Below is a small trained network, with its code and all its weights. Each question gives an input and a class and asks what happens when units are switched off, that is, made to give their printed mean instead of their output.

import numpy as np


def w(rows, s, z=0):
    codes = np.array(rows[::2]) - 128.0
    scale = np.full(codes.shape[1], s)
    scale[-1] = z or s
    return codes * scale


def norm(h):
    return h / np.sqrt((h * h).mean(-1, keepdims=True) + 1e-5)


def f(y):
    return y / 2 * (1 + np.tanh(0.7978845608 * (y + 0.044715 * y**3)))


def log_softmax(a):
    a = a - a.max(-1, keepdims=True)
    return a - np.log(np.exp(a).sum(-1, keepdims=True))


def net(x, mask):
    res = np.array(x, float).reshape(1, 8) / 4 @ E
    u = 0
    for l in range(2):
        y = f(norm(res) @ A[l][:, :-1].T + A[l][:, -1])
        res = res + np.where(mask[u : u + 5], y, B[l][:, -1]) @ B[l][:, :-1]
        u += 5
    return log_softmax(norm(res)[-1] @ U[:, :-1].T + U[:, -1])


A, B = {}, {}
E = w([
[136,120,133,92,83,155,145,114,229,86,80],'x0',
[82,92,180,128,139,138,140,28,185,97,129],'x1',
[103,75,97,147,156,117,102,116,114,89,88],'x2',
[175,123,44,106,155,86,182,129,125,209,199],'x3',
[75,123,111,99,61,128,142,91,73,152,184],'x4',
[131,148,136,204,144,122,33,140,138,190,122],'x5',
[216,197,179,250,187,89,105,159,82,187,80],'x6',
[123,226,206,144,114,152,121,166,101,236,181],'x7',
],0.0019)
A[0] = w([
[140,190,160,150,121,126,128,119,148,254,162,107],'0.n0',
[191,163,154,173,159,91,123,146,118,125,86,98],'0.n1',
[78,100,115,62,80,143,125,95,157,116,155,7],'0.n2',
[152,104,38,122,159,79,114,159,110,135,151,105],'0.n3',
[156,103,89,94,165,86,217,72,145,103,153,98],'0.n4',
],0.0046,0.0021)
B[0] = w([
[239,171,241,151,175,138,206,177,47,174,189,252],'0.n0',
[37,57,102,42,93,167,144,94,167,112,119,200],'0.n1',
[57,65,99,21,50,191,224,191,96,98,186,214],'0.n2',
[207,122,130,123,160,194,180,162,93,188,187,181],'0.n3',
[121,120,225,40,110,254,210,231,133,102,115,200],'0.n4',
],0.0033,0.0023)
A[1] = w([
[52,185,151,46,60,167,78,144,78,103,165,157],'1.n0',
[75,107,115,28,12,154,158,96,170,93,205,6],'1.n1',
[55,208,205,140,100,149,125,156,100,145,159,156],'1.n2',
[149,123,146,143,138,115,89,88,189,71,50,129],'1.n3',
[149,72,3,128,167,129,96,146,160,168,130,123],'1.n4',
],0.0033,0.0015)
B[1] = w([
[149,70,95,79,139,186,150,189,116,154,59,213],'1.n0',
[171,25,147,48,174,215,242,207,147,72,97,252],'1.n1',
[200,54,50,107,141,137,187,133,87,129,137,190],'1.n2',
[28,146,172,189,164,136,104,120,162,89,66,159],'1.n3',
[149,124,111,101,30,84,118,120,4,167,146,135],'1.n4',
],0.0036,0.003)
U = w([
[115,67,124,30,113,191,200,164,155,87,122,151],'0',
[58,142,174,195,161,113,70,88,194,79,69,135],'1',
[119,108,44,151,95,65,66,106,98,145,117,113],'2',
[128,191,95,111,88,70,118,104,183,120,180,58],'3',
[59,238,74,87,61,21,129,52,213,103,254,11],'4',
[206,167,166,149,160,123,158,148,70,230,213,145],'5',
],0.0089,0.012)

Each question gives the input, the list of numbers given to net, and the class t.
The units are the neurons (one row each of A and B). Each row of codes is followed by its name. A weight is (code - 128) times the scale printed after its matrix; where a second scale follows, it is the last column's (A, B and U).
mask holds one flag per neuron, layer by layer. A switched-off neuron (its flag False) gives its mean, the last column of its row in B, instead of its output. The means were averaged over made-up inputs and are rounded, as every weight is.
A unit's drop is (log p(t) with every unit on - log p(t) with that unit switched off) / (log p(t) with every unit on - log p(t) with every unit switched off).
The circuit of an input: a set's keep is (log p(t) with only the set's units on - log p(t) with every unit switched off) / (log p(t) with every unit on - log p(t) with every unit switched off). Starting from all 10 units, units are removed one at a time, each time the one whose removal leaves the highest keep (on an exact tie, the one counted first), for as long as the keep stays at least 0.8.
circuit, biggest first: the units of the circuit, biggest drop first
unit that matters most: the unit with the biggest drop
top k neurons: the k neurons with the biggest drops, biggest first
k most important neurons of layer l: the k neurons of layer l with the biggest drops, biggest first
drop when u is switched off: that unit's drop, to one decimal
input [6,-2,-2,-8,-6,-3,-3,-6], class 1: unit that matters most -> 1.n3
input [-3,-7,-4,-4,2,8,-4,-2], class 2: circuit, biggest first -> 1.n1, 0.n4
input [4,-1,6,0,4,-2,6,-8], class 1: circuit, biggest first -> 0.n2, 1.n1, 1.n3
input [-3,8,3,2,2,8,-1,-5], class 2: top 2 neurons -> 1.n4, 1.n1
input [7,4,-3,7,8,1,5,-2], class 5: 3 most important neurons of layer 0 -> 0.n0, 0.n1, 0.n2
input [6,5,2,3,0,-3,7,-3], class 1: circuit, biggest first -> 0.n2, 1.n1
input [1,3,3,-1,-8,8,-8,-7], class 1: 4 most important neurons of layer 1 -> 1.n3, 1.n2, 1.n0, 1.n1
input [-2,5,6,6,-8,5,-2,1], class 5: top 2 neurons -> 0.n3, 1.n4
input [-1,4,2,5,1,2,2,-4], class 5: top 2 neurons -> 0.n3, 0.n2
input [-7,-4,4,4,-7,8,-7,-7], class 5: 2 most important neurons of layer 0 -> 0.n3, 0.n1
input [-8,5,5,-1,-2,4,-1,-8], class 1: 2 most important neurons of layer 1 -> 1.n3, 1.n2
input [-8,-2,3,1,-3,2,-6,0], class 5: drop when 0.n1 is switched off -> 0.1
input [1,2,6,-2,-3,2,-1,-2], class 1: drop when 0.n4 is switched off -> 0.0
input [6,1,0,-5,0,-7,6,1], class 1: drop when 0.n2 is switched off -> 0.2
input [2,-5,1,-3,8,5,7,-6], class 2: most important neuron of layer 1 -> 1.n4
